X = [[-10.1, -1.7, -20.3, 2.4, -14.6, 19.7], [-8.5, 0.7, -12.0, 6.4, -13.8, 12.8], [-2.9, -2.5, -9.6, 2.7, -8.6, -7.1], [-7.6, -0.6, -14.9, 3.0, -16.9, 10.9], [-4.1, -5.3, -17.6, -1.1, -7.6, -2.3], [-3.8, -4.1, -13.4, 1.7, -4.9, -4.4]]
Which number is the minimum?
A: -20.3
Which number is the entry just left of -8.6?
A: 2.7
The entry just right of 2.7 is -8.6
The largest entry is 19.7
Which number is the entry just left of the smallest entry?
A: -1.7
Which number is the entry just right of the smallest entry?
A: 2.4

[[95 26 69 32 94 87 24 48 28 44 57 24 48 50]
 [36 88 52 94 36 37 84 52 71 26 49 63 87 51]
 [96 23 40 30 97 94 24 28 44 48 34 32 58 31]]
Indices start at 1.
The entry directly below 88 is 23
The entry in the bottom-left corner -> 96
The entry in the top-left corner -> 95
The bottom-right entry? 31
The entry in row 1 and column 3: 69
The entry directly above 88 -> 26
The entry at row 3, column 3 -> 40
The entry just right of 88: 52
The entry at row 2, column 1? 36
The entry just right of 40: 30
The top-right entry is 50

data =
| -4.504 | -3.511 |  4.292 | -0.003 |  2.190 |  1.130 | -1.910 | -0.831 |  1.100 |  0.667 | -2.331 | -1.238 |  0.817 | -1.225 |
| -0.154 | -5.180 | -2.957 | -1.714 |  2.722 |  0.198 | -6.749 | -2.423 | -1.118 | -0.381 | -0.667 | -0.688 | -0.277 |  6.211 |
| -0.062 | -1.468 |  0.838 |  1.756 | -0.590 | -0.665 |  3.894 |  2.447 | -3.422 |  2.182 | -1.873 |  0.391 |  0.146 |  0.198 |
| -1.426 | -6.266 |  3.942 | -1.283 | -3.114 |  0.497 |  5.407 |  2.438 | -0.272 | -0.453 |  1.042 |  0.873 |  0.138 | -2.122 |
|  4.208 | -0.365 | -0.307 | -0.753 |  0.830 | -0.940 |  1.201 |  0.466 |  0.545 | -3.816 |  4.482 | -0.762 | -1.230 | -0.153 |
Which number is the largest entry? 6.211
The entry just right of 4.292 is -0.003
Which number is the smallest entry in the last row? -3.816
Which number is the bottom-right entry? -0.153
Which number is the 5th entry, reading row by row? 2.190
Which number is the entry directly below 0.667? -0.381
Which number is the top-left entry? -4.504
The 3rd largest entry: 4.482
The top-right entry -> -1.225
The first entry in the row that holds the smallest entry is -0.154
The entry just left of the smallest entry is 0.198
The second largest entry: 5.407
Which number is the third entry on the main diagonal? 0.838
The 2nd entry in reading order: -3.511
Which number is the bottom-left entry? 4.208
The minimum -> -6.749
Which number is the largest entry in the first row? 4.292
The entry directly above -3.422 -> -1.118
Which number is the entry directly below the largest entry? 0.198
The entry directly above -0.307 is 3.942
Which number is the entry just left of -1.225? 0.817
The entry just left of 0.391 is -1.873
Which number is the entry directly below -1.873? 1.042
Which number is the entry directly above -1.426? -0.062
Which number is the entry directly below the smallest entry? 3.894

Questions about the row below.
1) The entry just right of the smallest entry?
2) The second smallest entry?
3) The entry just right of 5.842?
|  5.842 | -6.157 | -0.663 | -1.985 |
1) -0.663
2) -1.985
3) -6.157
